What each symbol does to the nodes:
j623: &>j82, +>j613
j3: &>j654, +>j10
j82: &>j286, +>j654
j679: &>j499, +>j816
j499: &>j551, +>j296
j842: &>j256, +>j82
j68: &>j691, +>j842
j954: &>j372, +>j245
j936: &>j45, +>j59
j747: &>j68, +>j45
j765: &>j770, +>j372
j372: &>j72, +>j436
j525: &>j911, +>j788
j281: &>j769, +>j745
j162: &>j787, +>j346
j636: &>j10, +>j539
j770: &>j281, +>j72
j551: &>j613, +>j105
j296: &>j105, +>j376
j105: &>j679, +>j294
j885: &>j3, +>j245
j535: &>j313, +>j654
j245: &>j580, +>j885
j130: &>j310, +>j747
j69: &>j539, +>j911
j93: &>j6, +>j885
j769: &>j954, +>j765
j691: &>j130, +>j294
j45: &>j256, +>j130
j951: &>j93, +>j105
j810: &>j641, +>j985
j313: &>j45, +>j59
j745: &>j787, +>j770
j256: &>j299, +>j286
j375: &>j525, +>j787
j299: &>j162, +>j936
j436: &>j761, +>j375
j555: &>j493, +>j277
j346: &>j56, +>j535
j985: &>j72, +>j580
j59: &>j842, +>j623
j278: &>j885, +>j10
j654: &>j302, +>j499
j761: &>j375, +>j525
j72: &>j277, +>j215
j539: &>j954, +>j436
j215: &>j636, +>j69
j6: &>j376, +>j3
j665: &>j580, +>j954
j787: &>j313, +>j56
j277: &>j665, +>j769
j816: &>j296, +>j6
j788: &>j44, +>j641
j613: &>j654, +>j679
j286: &>j59, +>j302
j56: &>j44, +>j313
j294: &>j747, +>j286
j310: &>j936, +>j68
j580: &>j954, +>j580
j302: &>j623, +>j551
j701: &>j346, +>j299
j10: &>j278, +>j580
j44: &>j375, +>j162
j641: &>j162, +>j701
j911: &>j436, +>j44
j376: &>j493, +>j951
j493: &>j816, +>j551

In the rows, zero is written as 26.

Name the node of each row.
 29   13   29   25   25   34   19   31   25   13   48; node j45
 35   36   24   41   34   17   32   20   14   38   35; node j636
 40   30   36   39   28    8   37   26   21   33   30; node j69
 34   31   26   17   23   48   25   20   17   33   16; node j93
 44   33   40   28   18   13   34   33   29   31   26; node j761
 22   33   19   12   20   23    7   31   42   23   24; node j346
 18   22   19   40   41   22   42   23   37   29   27; node j72
 17   18   17   38   42   29   41   20   36   27   21; node j277
 27   34   14   30   37   39   20   14   19   41   31; node j245
 33   10   29   28   28   35   24   30   24   13   46; node j310
 32   29   17   17   28   19   11   24   44   21   19; node j641
 23   33   19   11   20   23    8   30   42   24   24; node j346
 42   35   40   24   16   13   31   34   35   31   26; node j375
  7   26   26   31   21   12   17   28   10   23   31; node j82
  7   24   25   29   27   36   39   35   41   33   29; node j281
 43   33   41   27   17   11   34   33   29   31   26; node j761
 22   16   23   30   35   33   41   17   30   19    6; node j555
 33   28   28   17   22   46   27   21   17   31    9; node j6
 22   33   29   15   14   24   19   39   46   30   28; node j787
  7   27   25   29   20   10   19   29   10   23   26; node j623
 35   36   25   41   34   18   31   19   14   39   35; node j636
 41   35   34   16   17   13   20   33   41   29   23; node j44
 32   28   28   17   22   45   28   19   17   31    8; node j6
 10   21   21   35   34   33   42   28   40   32   30; node j769
 30   25   31   19   18   35   34   21   17   21    1; node j296
 34   29   29   42   35   11   38   22   21   36   33; node j215
 29   31   21   12   21   21   10   32   46   24   22; node j162
 28   36   13   30   38   39   20   16   19   40   30; node j245
  9   24   24   30   28   34   42   34   41   32   30; node j770
 33   12   31   30   27   35   25   30   21   12   45; node j68
 34   29   29   43   36   11   39   22   20   34   31; node j215
 29   31   21   12   22   21   10   29   46   23   23; node j162
 23   16   24   30   35   32   41   17   30   20    7; node j555
 10   23   22   30   27   34   41   33   41   31   31; node j770
 10   23   21   36   34   33   42   28   39   31   30; node j769
 23   27   15   42   42   28   35   17   27   37   31; node j954
 34   26   29   18   21   45   31   20   19   26    7; node j951
 28   13   28   25   25   33   19   31   26   12   48; node j45
 16   18   17   38   42   29   41   19   36   27   21; node j277
 33   10   30   29   27   36   27   31   22   13   43; node j747
 35   35   25   40   33   17   32   21   14   39   35; node j636
 35   33   26   18   23   50   26   20   17   34   16; node j93
 34   26   30   17   22   45   32   21   19   26    9; node j951
 29   24   32   21   19   35   34   20   18   21    2; node j296
 43   33   29   18   21   11   20   30   41   23   21; node j788
 41   36   40   23   16   13   31   34   35   31   26; node j375
  7   28   27   29   20   10   21   29    9   23   25; node j623
 40   35   33   17   17   15   20   33   41   28   24; node j44
 29   24   32   20   19   36   34   21   17   20    2; node j296
 43   33   41   27   18   12   32   32   30   31   25; node j761
  7   27   28   29   20   12   19   26    8   23   21; node j302
 12   33   21   15   17   20    6   31   32   28   24; node j535
 27   22    9   32   44   20   22   16   37   25   23; node j985
 33   26   30   18   21   45   32   21   18   25    8; node j951
 35   25   31   18   21   44   32   21   18   26    8; node j951
 45   33   39   28   21   10   32   31   29   31   26; node j911
 11   35   23   15   18   19    6   31   32   27   25; node j535
 29   24   31   18   22   37   33   19   17   21    3; node j816
 17   26   30   23   17   24   29   22   12   21    3; node j499
 24   33   25   12   16   23   11   37   44   29   26; node j56
 28   38   17   30   34   33   19   18   12   42   33; node j10
  8   23   24   30   28   32   42   33   41   32   31; node j770
 34   25   30   18   21   45   32   21   19   26    8; node j951
  7   28   29   28   20   11   21   26    8   24   21; node j302
 27   15   23   23   25   29   14   31   26   11   47; node j936
 29   37   17   24   30   44   20   18   16   41   28; node j885
 34   12   29   28   27   35   25   30   23   13   46; node j310
 33   12   31   31   27   35   25   29   21   13   45; node j68
 27   21   34   22   19   34   35   21   13   17    5; node j105
 28   21   34   21   19   34   35   20   13   16    5; node j105
 30   24   11   24   36   20   14   17   43   20   18; node j810
 44   33   29   18   21   12   20   30   41   25   20; node j788

Where do the symbols, taken in turn from left to right, take each start?
Each answer is a row, close to the row of the node it stands for.
 45   33   38   25   18   11   29   32   32   30   24
+ & &:  42   35   40   23   17   13   30   34   34   31   25
 24   28   15   41   44   28   34   18   28   37   33
& +:  43   33   39   32   22   11   37   31   27   32   28
 21   24   12   37   45   28   31   14   28   30   27
+ & +:  42   34   40   33   23   10   38   31   28   33   28
 25   24   18   14   26   23    5   30   39   16   32
& + &:  24   34   25   12   16   22   11   36   43   27   26
 28   24   31   19   22   36   34   19   18   23    3
+:  32   29   28   16   22   45   28   19   17   31    9
 34   28   28   43   36   11   38   23   20   35   32
+ & + &:  44   32   40   27   17   12   33   33   30   31   26
 10   23   27   26   22   15   12   32   16   19   39
& + +:   7   34   27   25   18   16   17   25    9   28   19
 36   36   26   40   35   17   32   20   13   39   34
&:  29   38   17   30   33   34   19   17   12   43   32
 22   33   27   14   15   25   18   39   46   31   28
+ & & &:  45   33   38   26   17   11   31   33   32   29   24
 22   16   23   29   35   32   41   17   30   20    8
& + &:   9   28   29   25   18   13   25   25    8   23   13
 34   28   28   42   36   11   39   21   20   35   32
& & + &:  24   27   15   41   44   27   35   16   28   37   33
 42   35   40   25   17   12   30   34   34   30   27
&:  44   34   38   25   17   12   30   33   33   30   24
 35   30   30   42   35   10   39   23   20   35   32
& + +:  42   33   39   32   23   11   37   31   28   32   28
 32   25   30   19   21   42   33   21   21   25    5
+ & + &:  25   36   21   23   25   38   18   20    9   42   23
 28   22   34   20   19   35   35   20   12   17    5
&:  20   25   32   21   19   26   32   20   12   20    3
 34   25   30   18   20   44   31   21   18   27    8
+:  27   21   33   21   20   34   35   20   12   17    6
 40   36   33   17   18   14   20   34   40   28   23
&:  43   35   41   24   18   13   31   33   35   31   26
 22   33   19   12   21   23    8   30   42   24   22
+:  12   34   22   14   16   18    6   31   32   26   25
 23   33   18   11   21   22    8   30   42   23   23
& + &:  29   13   29   25   26   32   18   32   26   12   47
  9   23   28   29   22   15   17   30   10   17   37
+ +:  15   27   31   24   19   20   30   22    9   20    5
 33   24   31   19   22   42   33   20   20   24    5
& & +:  33   28   28   17   20   46   27   20   16   31   10
 25   33   25   12   16   23   12   34   43   28   27
+ & & &:  25   24   17   17   26   23    6   30   41   17   32
 34   25   30   17   21   46   31   20   18   25    7
& & +:  26   37   21   22   25   39   18   19    9   41   23
 17   26   30   24   18   22   30   22   11   22    3
& & & &:   7   26   27   29   21   11   21   25   10   23   22
  7   27   26   31   21   12   17   28   10   22   31
& +:   7   28   29   29   20   11   20   26    9   23   22
 19   17   24   26   25   20   10   32   22   13   45
& + +:   9   22   28   26   22   16   13   32   16   18   40
 24   24   17   15   25   24    6   29   40   16   31
& + & &:  40   35   34   17   17   14   21   34   41   28   23
 32   27   27   17   21   46   29   20   16   31    9
+:  25   37   21   23   26   41   18   19   10   41   23
  9   26   26   25   23   34   35   36   45   33   30
& +:  25   33   26   12   15   22   12   35   44   29   26
 33   10   33   29   25   33   30   28   14   10   39
& + &:  18   18   24   26   24   22   10   31   22   12   45
 25   23   18   16   25   24    5   29   40   16   32
&:  28   30   21   13   22   22    9   31   45   23   23
 43   35   40   23   16   13   30   33   34   31   26
& +:  42   33   29   18   21   12   21   29   41   25   20
 34   25   30   18   21   45   31   20   18   26    7
+ +:  32   10   32   28   24   34   29   28   14   10   38
  7   32   27   25   17   16   18   26    9   26   18
& & +:  11   29   29   25   20   13   25   23    9   23   13
 33   28   28   17   23   45   27   20   17   31    9
&:  33   23   29   17   21   42   32   20   19   25    7
 11   23   27   30   21   14   17   30   11   18   36
+:   7   29   29   28   20   12   20   27   10   22   21
  6   33   26   23   20   15   17   26   11   28   18
&:   6   28   28   28   20   11   20   24    9   23   21
 39   31   32   40   31   11   37   23   19   36   33
+:  42   33   40   31   23   10   37   30   29   32   29
  7   27   28   29   21   10   19   28   11   23   26
+ & +:  17   26   30   23   18   22   29   21   12   21    3
 29   13   30   26   25   34   19   32   24   12   47
& & & &:  22   33   29   15   16   25   18   38   46   30   27
 27   22   34   21   19   35   34   21   14   16    5
+:  32   10   33   29   25   34   30   30   12   11   37
 11   35   22   15   17   19    5   31   32   27   25
+ &:   7   28   29   28   21   11   20   26    9   23   22
 17   17   25   26   24   20   10   31   21   12   43
& + + +:   6   27   27   29   21    9   19   28   11   24   25
 44   33   41   27   19   12   33   32   31   31   26
+:  44   33   39   25   19   11   31   31   32   30   23
  8   27   27   30   21   12   18   29   10   22   32
+ + +:  29   24   31   20   20   34   33   21   17   20    2
 11   22   21   35   34   32   43   27   39   31   30
& + +:  28   36   17   24   30   42   19   18   14   42   29
 17   18   24   25   24   22   11   32   21   13   42
&:  25   22   18   15   25   24    5   29   40   15   31
 45   33   38   25   19   11   30   32   33   30   23
+ + +:  26   27   17   14   26   22    7   26   42   20   23
 26   21   29   22   25   35   35   18   20   19    1
&:  28   25   30   19   21   36   33   19   17   23    3
 27   34   14   29   37   38   20   16   19   39   31
+ & & +:  18   26   31   23   18   23   29   21   12   22    2
 22   16   23   30   35   33   41   17   31   21    6
+ + & &:  22   26   26   41   36   20   47   28   35   34   31
 40   32   35   38   28    8   36   26   21   33   30
+ +:  41   35   34   17   17   12   20   33   41   28   22
 34   11   29   29   27   35   25   30   23   13   45
+ & & &:  34   10   28   29   26   34   24   31   23   12   46
 27   29   17   14   26   24    8   27   43   19   22
+ &:  29   31   20   12   22   22   10   30   45   23   23
 35   35   24   40   35   17   32   20   13   41   35
& + + +:  27   27    8   33   44   29   24   15   25   35   29
 40   31   36   38   28    8   37   26   22   33   29
& & + &:  27   29    8   33   44   29   23   15   23   36   30
 44   32   42   27   17   12   34   32   31   32   25
&:  42   36   40   24   17   12   31   35   35   31   25
 33   24   31   17   21   42   32   20   20   24    5
&:  27   22   30   23   24   34   36   18   21   20    1
 33   10   31   31   28   34   25   30   21   13   45
&:  34   11   31   30   27   36   28   29   20   14   43
 23   26   27   41   37   20   47   26   36   33   32
&:  18   22   18   39   42   22   44   22   37   30   28
  9   23   27   30   22   13   17   29   11   16   35
& +:   7   28   27   30   20   10   18   28    9   24   25
 32    9   32   28   24   34   30   29   15   10   37
&:  34   10   31   28   26   36   26   30   22   13   44
 31   23   30   18   21   41   33   21   20   24    5
&:  26   23   30   21   24   33   36   18   22   20    0
  7   23   25   28   27   35   39   34   42   33   30
+ &:  22   32   28   16   15   25   19   39   46   31   26
 44   33   40   27   18   13   34   32   30   31   27
+ & &:  42   33   39   33   22   10   38   30   29   32   29
 17   19   18   38   41   28   40   20   36   28   22
+ + + &:  18   23   19   39   40   23   42   22   37   29   28
 42   33   39   32   22   11   37   30   28   34   28
+:  41   34   39   23   17   14   30   35   35   31   26
 21   16   24   29   35   32   40   18   29   21    7
&:  26   23   30   23   24   34   35   17   20   20    1
 33   24   30   17   21   45   31   21   17   26    8
+ & &:  18   26   32   25   18   23   29   20   11   21    3
 26   14   23   24   26   29   14   32   26   11   46
& & + +:   6   28   29   28   20   11   21   26   10   24   21
  8   27   26   29   20   11   19   28   10   23   26
+ & + +:  28   25   32   19   20   35   34   20   17   21    3
 42   33   29   17   20   13   19   30   41   24   19
+ + +:  25   23   18   15   25   23    5   29   40   16   31
 34   30   30   41   36   11   38   22   21   34   32
& +:  38   31   33   39   33   12   37   24   19   36   31
 21   17   23   29   35   31   43   17   29   20    7
&:  27   21   30   21   23   34   35   18   20   19    1
 29   37   17   27   31   38   17   19   14   42   33
& +:  27   34   13   30   36   40   21   16   20   40   32
 17   27   31   24   18   23   29   22   11   20    3
&:  16   27   30   24   20   20   30   21    9   20    6
 11   34   23   15   18   20    7   32   31   27   24
+ &:   6   27   29   28   21   11   20   26    9   24   21
 23   32   19   12   20   22    8   29   42   24   23
&:  24   34   25   13   16   21   12   35   44   28   27
 32   23   31   19   21   42   34   20   20   25    4
+:  34   26   31   17   21   45   32   21   19   26    9
 43   33   41   27   18   13   33   32   30   32   27
+:  44   33   38   25   17   11   30   32   31   30   24
 10   28   29   25   19   13   25   23    9   23   13
+ & &:  15   26   31   23   19   20   31   22   11   18    6
 11   21   21   36   35   32   42   28   40   32   29
+ & & +:   9   26   27   25   22   35   36   37   44   33   31
 43   34   30   17   20   13   20   30   41   25   20
&:  40   34   34   17   18   12   21   34   42   28   23
 22   32   20   11   22   22    8   30   42   24   23
& & +:  29   30   21   13   22   21   10   30   46   23   23
  9   23   27   26   21   15   12   31   17   20   40
& &:  17   17   24   26   23   20   11   32   22   13   44
 32   11   31   29   26   34   26   29   21   13   45
+ + & &:   9   22   28   26   21   15   13   32   15   18   39
 15   26   31   25   18   20   30   22   11   19    5
+ & & +:  28   25   32   19   20   35   34   21   18   20    3
 45   33   39   25   18   11   30   32   33   30   24
+ + + &:  24   33   18   11   21   23    8   30   43   25   23
 27   22   30   21   24   35   37   19   21   18    2
& & & +:  32   10   33   29   24   36   30   28   14   10   37
 24   28   15   42   44   28   35   18   28   37   32
& & +:  34   29   29   41   36   11   39   22   21   35   32
 45   33   39   29   21    9   32   30   29   31   26
& &:  44   34   41   27   18   11   33   32   30   32   25
 12   34   22   15   17   20    6   31   33   26   24
+ &:   7   28   29   28   20   11   21   26    8   23   22
 29   12   28   26   25   33   18   32   25   13   47
+ & &:  27   15   23   23   26   29   15   32   26   11   47
